Below are the code and all the weights of a small trained network. Each question names an input and a target symbol and asks about switching units off, where a switched-off unit gives its printed mean instead of its output.

import numpy as np


def w(rows, s, z=0):
    codes = np.array(rows[::2]) - 128.0
    scale = np.full(codes.shape[1], s)
    scale[-1] = z or s
    return codes * scale


def norm(h):
    return h / np.sqrt((h * h).mean(-1, keepdims=True) + 1e-5)


def f(y):
    return y / 2 * (1 + np.tanh(0.7978845608 * (y + 0.044715 * y**3)))


def softmax(a):
    e = np.exp(a - a.max(-1, keepdims=True))
    return e / e.sum(-1, keepdims=True)


def log_softmax(a):
    a = a - a.max(-1, keepdims=True)
    return a - np.log(np.exp(a).sum(-1, keepdims=True))


def net(x, mask):
    ids = ['ΣΦαεζθλξτψ'.index(c) for c in x.split()]
    T = len(ids)
    res = E[ids] + P[:T]
    r = norm(res)
    for j in range(3):
        rows = slice(2 * j, 2 * j + 2)
        q, k, v = (r @ M[0][rows].T for M in (Q, K, V))
        z = softmax(np.where(np.tri(T) > 0, q @ k.T / 2**0.5, -1e9)) @ v
        o = O[0][rows]
        res = res + np.where(mask[j], z, o[:, -1]) @ o[:, :-1]
    y = f(norm(res) @ A[0][:, :-1].T + A[0][:, -1])
    res = res + np.where(mask[3:19], y, B[0][:, -1]) @ B[0][:, :-1]
    return log_softmax(norm(res)[-1] @ U[:, :-1].T + U[:, -1])


Q, K, V, O, A, B = {}, {}, {}, {}, {}, {}
E = w([
[144,127,143],'Σ',
[144,114,162],'Φ',
[101,108,160],'α',
[143,120,151],'ε',
[5,228,76],'ζ',
[127,96,167],'θ',
[135,154,135],'λ',
[146,126,149],'ξ',
[155,133,161],'τ',
[100,112,129],'ψ',
],0.013)
P = w([
[142,166,118],'0',
[180,116,7],'1',
[189,103,3],'2',
[191,99,14],'3',
[83,104,108],'4',
[46,101,111],'5',
[70,130,93],'6',
[173,102,180],'7',
],0.0068)
Q[0] = w([
[186,117,131],'H1',
[110,151,169],'H1',
[125,104,137],'H2',
[69,119,174],'H2',
[100,162,99],'H3',
[185,121,3],'H3',
],0.013)
K[0] = w([
[42,219,254],'H1',
[164,55,126],'H1',
[150,199,119],'H2',
[148,74,27],'H2',
[203,30,169],'H3',
[209,150,198],'H3',
],0.0078)
V[0] = w([
[185,29,178],'H1',
[230,81,122],'H1',
[239,177,93],'H2',
[176,90,211],'H2',
[86,157,210],'H3',
[125,2,139],'H3',
],0.01)
O[0] = w([
[246,72,54,252],'H1',
[249,150,141,229],'H1',
[170,254,105,180],'H2',
[198,140,75,185],'H2',
[184,129,106,141],'H3',
[105,77,68,213],'H3',
],0.0077,0.0027)
A[0] = w([
[101,67,80,115],'N1',
[140,88,48,166],'N2',
[8,173,111,210],'N3',
[161,139,73,230],'N4',
[117,136,114,33],'N5',
[116,61,209,151],'N6',
[144,148,106,124],'N7',
[118,146,105,33],'N8',
[137,141,127,88],'N9',
[112,124,138,145],'N10',
[133,123,146,126],'N11',
[136,184,161,108],'N12',
[74,134,144,110],'N13',
[132,100,129,90],'N14',
[155,199,209,250],'N15',
[128,107,192,143],'N16',
],0.012,0.0027)
B[0] = w([
[120,126,187,207],'N1',
[133,118,217,253],'N2',
[17,151,1,169],'N3',
[81,104,203,231],'N4',
[164,161,96,109],'N5',
[131,125,177,180],'N6',
[106,140,172,145],'N7',
[169,140,86,111],'N8',
[116,105,152,123],'N9',
[155,143,128,126],'N10',
[159,95,124,128],'N11',
[124,86,212,144],'N12',
[81,155,85,126],'N13',
[158,152,147,140],'N14',
[129,88,223,199],'N15',
[204,140,163,137],'N16',
],0.0053,0.0057)
U = w([
[155,177,159,76],'Σ',
[172,130,96,33],'Φ',
[93,5,146,161],'α',
[166,150,121,54],'ε',
[83,147,136,45],'ζ',
[179,66,70,253],'θ',
[77,196,212,140],'λ',
[148,161,134,161],'ξ',
[162,153,135,200],'τ',
[75,113,130,127],'ψ',
],0.014,0.0037)

Each question gives the input, a string of symbols that net reads in full, and the target symbol t.
The units are the heads (2 rows each of Q, K, V and O) and the neurons (one row each of A and B). Each row of codes is followed by its name. A weight is (code - 128) times the scale printed after its matrix; where a second scale follows, it is the last column's (O, A, B and U).
mask holds one flag per unit, heads first, then neurons. A switched-off unit (its flag False) gives its mean, the last column of its rows in O or B, instead of its output. The means were averaged over made-up inputs and are rounded, as every weight is.
A unit's drop is (log p(t) with every unit on - log p(t) with that unit switched off) / (log p(t) with every unit on - log p(t) with every unit switched off).
The circuit of an input: a set's keep is (log p(t) with only the set's units on - log p(t) with every unit switched off) / (log p(t) with every unit on - log p(t) with every unit switched off). Starting from the 12 units with the biggest drops (on a tie, the unit counted first), units are removed one at a time, each time the one whose removal leaves the highest keep (on an exact tie, the one counted first), for as long as the keep stays at least 0.8.
units of the circuit, in order: the units of the circuit, biggest drop first
most important unit: the unit with the biggest drop
heads that matter: for each layer, one digit per head in row order, 1 if its drop is at least 0.15 and else 0, layers parted by /
drop when u is switched off: that unit's drop, to one decimal
input λ α α, target λ: most important unit => H3
input θ ζ ε λ θ, target λ: heads that matter => 011
input λ α Σ Σ, target λ: heads that matter => 100
input Σ Σ θ α α Σ, target θ: heads that matter => 101
input λ λ α Φ Σ, target λ: heads that matter => 011
input α ξ α τ, target α: heads that matter => 110
input α λ ξ, target α: heads that matter => 110
input θ θ ε Σ ξ, target θ: heads that matter => 101
input α θ λ, target α: heads that matter => 010
input ε ξ θ θ α ψ ξ λ, target α: units of the circuit, in order => (H1; H2)
input λ α λ λ, target λ: heads that matter => 100
input α λ λ α Φ θ, target λ: heads that matter => 111
input Σ ψ Φ θ τ ψ Σ, target θ: heads that matter => 100
input α α Σ, target α: units of the circuit, in order => (H1)
input α θ θ λ θ λ, target θ: drop when H1 is switched off => 0.8
input Σ ζ λ α α, target λ: drop when H2 is switched off => 0.8
input λ λ α τ, target λ: drop when N15 is switched off => 0.0
